Here is a tiny trained network, its code and every weight. The questions are about switching its units off for an input and a target symbol, where a switched-off unit gives its printed mean instead of its output.

import numpy as np


def w(rows, s, z=0):
    codes = np.array(rows[::2]) - 128.0
    scale = np.full(codes.shape[1], s)
    scale[-1] = z or s
    return codes * scale


def f(y):
    return y / 2 * (1 + np.tanh(0.7978845608 * (y + 0.044715 * y**3)))


def softmax(a):
    e = np.exp(a - a.max(-1, keepdims=True))
    return e / e.sum(-1, keepdims=True)


def log_softmax(a):
    a = a - a.max(-1, keepdims=True)
    return a - np.log(np.exp(a).sum(-1, keepdims=True))


def net(x, mask):
    ids = ['αδεηθλμστφψ'.index(c) for c in x.split()]
    T = len(ids)
    res = E[ids] + P[:T]
    u = 0
    for l in range(3):
        q, k, v = (res @ M[l].T for M in (Q, K, V))
        z = softmax(np.where(np.tri(T) > 0, q @ k.T / 2**0.5, -1e9)) @ v
        res = res + np.where(mask[u], z, O[l][:, -1]) @ O[l][:, :-1]
        u += 1
        y = f(res @ A[l][:, :-1].T + A[l][:, -1])
        res = res + np.where(mask[u : u + 8], y, B[l][:, -1]) @ B[l][:, :-1]
        u += 8
    return log_softmax(res[-1] @ U[:, :-1].T + U[:, -1])


Q, K, V, O, A, B = {}, {}, {}, {}, {}, {}
E = w([
[122,88,149],'α',
[72,88,151],'δ',
[218,111,76],'ε',
[252,129,57],'η',
[187,105,131],'θ',
[151,97,96],'λ',
[97,78,128],'μ',
[144,92,162],'σ',
[28,62,162],'τ',
[100,73,189],'φ',
[179,115,97],'ψ',
],0.015)
P = w([
[142,137,149],'0',
[151,168,148],'1',
[139,26,84],'2',
[48,190,67],'3',
[163,174,155],'4',
[136,56,88],'5',
[4,131,30],'6',
[150,204,144],'7',
[136,55,73],'8',
],0.017)
Q[0] = w([
[97,133,207],'L0H1',
[127,255,148],'L0H1',
],0.0056)
K[0] = w([
[131,218,222],'L0H1',
[7,254,55],'L0H1',
],0.0053)
V[0] = w([
[193,72,217],'L0H1',
[176,255,205],'L0H1',
],0.0031)
O[0] = w([
[64,80,2,160],'L0H1',
[218,40,213,3],'L0H1',
],0.0051,0.0025)
A[0] = w([
[78,85,51,2],'L0N1',
[128,215,38,76],'L0N2',
[141,67,103,77],'L0N3',
[86,177,150,19],'L0N4',
[83,144,66,237],'L0N5',
[3,171,49,97],'L0N6',
[139,78,64,122],'L0N7',
[156,124,24,32],'L0N8',
],0.013,0.0023)
B[0] = w([
[158,162,172,236],'L0N1',
[121,80,163,178],'L0N2',
[5,163,152,175],'L0N3',
[146,125,160,136],'L0N4',
[141,104,94,210],'L0N5',
[148,77,132,255],'L0N6',
[47,128,161,207],'L0N7',
[113,103,156,197],'L0N8',
],0.011,0.0099)
Q[1] = w([
[91,163,140],'L1H1',
[130,247,171],'L1H1',
],0.012)
K[1] = w([
[57,68,74],'L1H1',
[3,228,10],'L1H1',
],0.0038)
V[1] = w([
[72,88,112],'L1H1',
[87,132,254],'L1H1',
],0.0092)
O[1] = w([
[31,208,127,253],'L1H1',
[254,80,117,244],'L1H1',
],0.0067,0.0055)
A[1] = w([
[159,179,8,240],'L1N1',
[195,130,127,106],'L1N2',
[151,194,176,177],'L1N3',
[105,138,91,226],'L1N4',
[105,144,96,255],'L1N5',
[54,129,158,67],'L1N6',
[81,226,104,74],'L1N7',
[83,132,148,12],'L1N8',
],0.015,0.0034)
B[1] = w([
[33,116,17,138],'L1N1',
[126,201,85,149],'L1N2',
[196,254,168,147],'L1N3',
[15,100,158,145],'L1N4',
[23,39,123,148],'L1N5',
[111,176,115,247],'L1N6',
[157,99,171,130],'L1N7',
[138,157,98,181],'L1N8',
],0.0092,0.012)
Q[2] = w([
[47,254,154],'L2H1',
[184,129,190],'L2H1',
],0.0066)
K[2] = w([
[2,12,142],'L2H1',
[127,74,58],'L2H1',
],0.0039)
V[2] = w([
[124,189,254],'L2H1',
[160,210,33],'L2H1',
],0.0087)
O[2] = w([
[168,191,250,150],'L2H1',
[204,204,97,2],'L2H1',
],0.013,0.0052)
A[2] = w([
[212,107,40,130],'L2N1',
[2,203,89,104],'L2N2',
[132,83,206,195],'L2N3',
[143,72,202,2],'L2N4',
[112,171,73,143],'L2N5',
[106,90,30,103],'L2N6',
[100,149,139,202],'L2N7',
[78,51,181,97],'L2N8',
],0.013,0.0086)
B[2] = w([
[142,131,55,145],'L2N1',
[226,91,153,253],'L2N2',
[167,90,193,189],'L2N3',
[142,231,122,135],'L2N4',
[18,137,122,136],'L2N5',
[122,160,15,147],'L2N6',
[127,25,97,179],'L2N7',
[65,255,129,235],'L2N8',
],0.0087,0.024)
U = w([
[139,73,171,225],'α',
[89,159,162,186],'δ',
[75,35,110,125],'ε',
[200,71,127,170],'η',
[216,154,114,148],'θ',
[85,159,91,151],'λ',
[105,205,114,135],'μ',
[248,128,178,3],'σ',
[81,225,117,49],'τ',
[201,233,176,23],'φ',
[106,40,73,52],'ψ',
],0.015,0.0066)

Each question gives the input, a string of symbols that net reads in full, and the target symbol t.
The units are the heads (2 rows each of Q, K, V and O) and the neurons (one row each of A and B). Each row of codes is followed by its name. A weight is (code - 128) times the scale printed after its matrix; where a second scale follows, it is the last column's (O, A, B and U).
mask holds one flag per unit, layer by layer, with each layer's heads first. A switched-off unit (its flag False) gives its mean, the last column of its rows in O or B, instead of its output. The means were averaged over made-up inputs and are rounded, as every weight is.
A unit's drop is (log p(t) with every unit on - log p(t) with that unit switched off) / (log p(t) with every unit on - log p(t) with every unit switched off).
The circuit of an input: a set's keep is (log p(t) with only the set's units on - log p(t) with every unit switched off) / (log p(t) with every unit on - log p(t) with every unit switched off). Starting from the 12 units with the biggest drops (on a tie, the unit counted first), units are removed one at a time, each time the one whose removal leaves the highest keep (on an exact tie, the one counted first), for as long as the keep stays at least 0.8.
units of the circuit, in order: the units of the circuit, biggest drop first
top k neurons: the k neurons with the biggest drops, biggest first
k most important neurons of layer l: the k neurons of layer l with the biggest drops, biggest first
input λ λ η δ, target λ: 2 most important neurons of layer 2 : [L2N2, L2N6]
input ε η δ ψ, target η: units of the circuit, in order : [L2N8]
input τ θ δ λ η, target θ: 2 most important neurons of layer 0 : [L0N2, L0N5]
input λ τ φ ψ σ ε τ, target σ: units of the circuit, in order : [L2H1, L0N6, L1N3]
input δ δ δ ψ, target δ: top 2 neurons : [L0N1, L0N2]
input λ φ δ θ η ψ θ, target η: units of the circuit, in order : [L2H1, L0N6, L2N8]
input ψ η ψ μ φ φ ψ δ η, target α: top 4 neurons : [L2N2, L1N6, L0N6, L0N1]
input θ φ ψ φ δ ε, target α: 2 most important neurons of layer 0 : [L0N3, L0N1]
input α λ τ θ η σ φ, target η: units of the circuit, in order : [L2H1, L0N6, L0N3, L1N2]
input λ τ ψ φ φ, target σ: top 3 neurons : [L2N8, L0N7, L0N3]
input φ φ δ η σ δ μ, target σ: 3 most important neurons of layer 1 : [L1N3, L1N2, L1N5]
input σ φ ε ε δ, target α: top 2 neurons : [L2N8, L0N1]
input φ λ σ δ μ, target ε: top 4 neurons : [L2N8, L0N1, L0N7, L2N2]
input μ φ α ψ δ η θ, target δ: top 4 neurons : [L0N1, L2N2, L0N2, L0N6]
input δ μ φ σ μ λ η φ δ, target δ: units of the circuit, in order : [L2N8]
input μ τ ψ ε σ σ ψ, target σ: top 2 neurons : [L0N6, L0N3]
input δ φ τ φ, target φ: 2 most important neurons of layer 1 : [L1N6, L1N8]
input δ ψ θ λ α θ, target δ: top 3 neurons : [L2N8, L1N3, L1N5]
input ψ τ ψ ε φ δ ψ, target φ: top 3 neurons : [L0N6, L1N3, L0N3]
input δ α σ ψ, target α: top 3 neurons : [L0N1, L0N2, L0N5]
input τ ψ ε, target α: top 3 neurons : [L2N2, L1N6, L0N1]
input η λ σ τ φ ψ ψ, target φ: top 2 neurons : [L0N6, L1N3]
input τ δ ψ ψ δ δ δ, target δ: top 2 neurons : [L0N1, L2N2]
input ψ α ε ε λ, target ψ: 2 most important neurons of layer 0 : [L0N1, L0N7]
input μ δ δ δ ψ η θ, target ψ: 4 most important neurons of layer 0 : [L0N1, L0N7, L0N3, L0N6]
input θ ψ ψ ε φ δ τ, target φ: 4 most important neurons of layer 0 : [L0N6, L0N5, L0N3, L0N7]
